Here is a tiny trained network, its code and every weight. The questions are about switching its units off for an input and a class, where a switched-off unit gives its printed mean instead of its output.

import numpy as np


def w(rows, s, z=0):
    codes = np.array(rows[::2]) - 128.0
    scale = np.full(codes.shape[1], s)
    scale[-1] = z or s
    return codes * scale


def f(y):
    return y / 2 * (1 + np.tanh(0.7978845608 * (y + 0.044715 * y**3)))


def log_softmax(a):
    a = a - a.max(-1, keepdims=True)
    return a - np.log(np.exp(a).sum(-1, keepdims=True))


def net(x, mask):
    res = np.array(x, float).reshape(1, 6) / 4 @ E
    y = f(res @ A[0][:, :-1].T + A[0][:, -1])
    res = res + np.where(mask, y, B[0][:, -1]) @ B[0][:, :-1]
    return log_softmax(res[-1] @ U[:, :-1].T + U[:, -1])


A, B = {}, {}
E = w([
[133,132,217,84,201,174,85,98,95],'x0',
[135,162,108,184,141,205,66,144,160],'x1',
[254,151,90,139,114,61,129,76,72],'x2',
[123,64,71,177,171,99,93,254,91],'x3',
[118,212,120,181,110,80,123,135,133],'x4',
[122,136,123,105,153,86,47,84,245],'x5',
],0.0071)
A[0] = w([
[100,61,153,87,142,144,158,160,107,105],'n0',
[170,85,97,165,115,154,178,164,45,228],'n1',
[160,146,143,66,91,118,135,2,186,213],'n2',
[164,132,124,177,172,174,69,147,108,251],'n3',
[99,104,74,168,152,135,43,181,180,225],'n4',
[79,177,145,175,111,148,161,145,123,42],'n5',
[155,119,158,89,120,126,161,107,93,118],'n6',
[94,59,145,85,145,141,154,161,102,161],'n7',
[169,117,141,102,177,79,94,114,103,116],'n8',
[87,217,158,162,129,125,147,134,114,230],'n9',
[152,126,50,163,85,43,156,149,123,231],'n10',
[177,127,140,134,188,110,63,133,108,168],'n11',
[113,161,147,118,128,123,115,109,169,116],'n12',
],0.0098,0.0017)
B[0] = w([
[71,66,72,201,149,117,148,146,152,192],'n0',
[168,127,67,107,69,209,202,94,94,242],'n1',
[154,193,2,101,134,146,129,38,136,246],'n2',
[166,155,100,103,113,150,138,89,126,199],'n3',
[78,108,25,178,200,89,111,90,188,254],'n4',
[126,188,150,94,148,99,89,135,133,152],'n5',
[94,124,93,150,165,103,97,100,149,167],'n6',
[81,75,77,181,148,121,145,132,153,201],'n7',
[93,151,160,128,168,78,72,129,155,168],'n8',
[155,207,146,70,125,111,103,122,122,171],'n9',
[170,128,161,104,1,209,213,178,25,240],'n10',
[148,198,145,75,139,106,95,104,133,179],'n11',
[151,157,126,103,107,149,152,117,113,160],'n12',
],0.0094,0.0075)
U = w([
[141,154,246,99,88,103,107,184,102,2],'0',
[80,36,122,195,134,126,158,163,140,10],'1',
[194,154,120,88,73,181,166,114,98,243],'2',
[104,138,117,135,203,83,67,108,171,196],'3',
],0.011,0.0012)

Each question gives the input, the list of numbers given to net, and the class t.
The units are the neurons (one row each of A and B). Each row of codes is followed by its name. A weight is (code - 128) times the scale printed after its matrix; where a second scale follows, it is the last column's (A, B and U).
mask holds one flag per neuron, in row order. A switched-off neuron (its flag False) gives its mean, the last column of its row in B, instead of its output. The means were averaged over made-up inputs and are rounded, as every weight is.
A unit's drop is (log p(t) with every unit on - log p(t) with that unit switched off) / (log p(t) with every unit on - log p(t) with every unit switched off).
The circuit of an input: a set's keep is (log p(t) with only the set's units on - log p(t) with every unit switched off) / (log p(t) with every unit on - log p(t) with every unit switched off). Starting from the 12 units with the biggest drops (on a tie, the unit counted first), units are removed one at a time, each time the one whose removal leaves the highest keep (on an exact tie, the one counted first), for as long as the keep stays at least 0.8.
circuit, biggest first: the units of the circuit, biggest drop first
unit that matters most: the unit with the biggest drop
top k neurons: the k neurons with the biggest drops, biggest first
drop when u is switched off: that unit's drop, to one decimal
input [4,-4,-2,1,-2,2], class 1: circuit, biggest first => (n2, n0)
input [7,-8,8,1,1,2], class 3: unit that matters most => n8
input [6,-1,-7,-3,4,-3], class 0: circuit, biggest first => (n4, n2, n1)
input [-3,7,-7,1,3,-6], class 3: circuit, biggest first => (n10, n5)
input [-3,8,-8,1,5,-6], class 3: circuit, biggest first => (n10, n5)
input [3,1,0,5,-8,3], class 3: top 2 neurons => (n10, n11)
input [-5,-5,-3,-8,-8,-7], class 1: circuit, biggest first => (n0, n7)
input [-5,-2,-3,1,-3,-4], class 1: top 3 neurons => (n2, n0, n7)
input [-3,8,-7,-8,-1,2], class 3: top 2 neurons => (n10, n1)
input [2,8,2,1,-3,0], class 3: top 3 neurons => (n10, n1, n4)
input [4,2,4,-2,-4,0], class 3: top 3 neurons => (n10, n1, n8)
input [8,-4,6,-4,-7,-4], class 3: drop when n6 is switched off => 0.3
input [3,-6,1,8,-8,-7], class 1: drop when n0 is switched off => 0.1
input [-3,2,-7,-2,6,-4], class 0: top neuron => (n2)
input [-5,-8,-1,-4,-7,-6], class 1: drop when n6 is switched off => 0.1
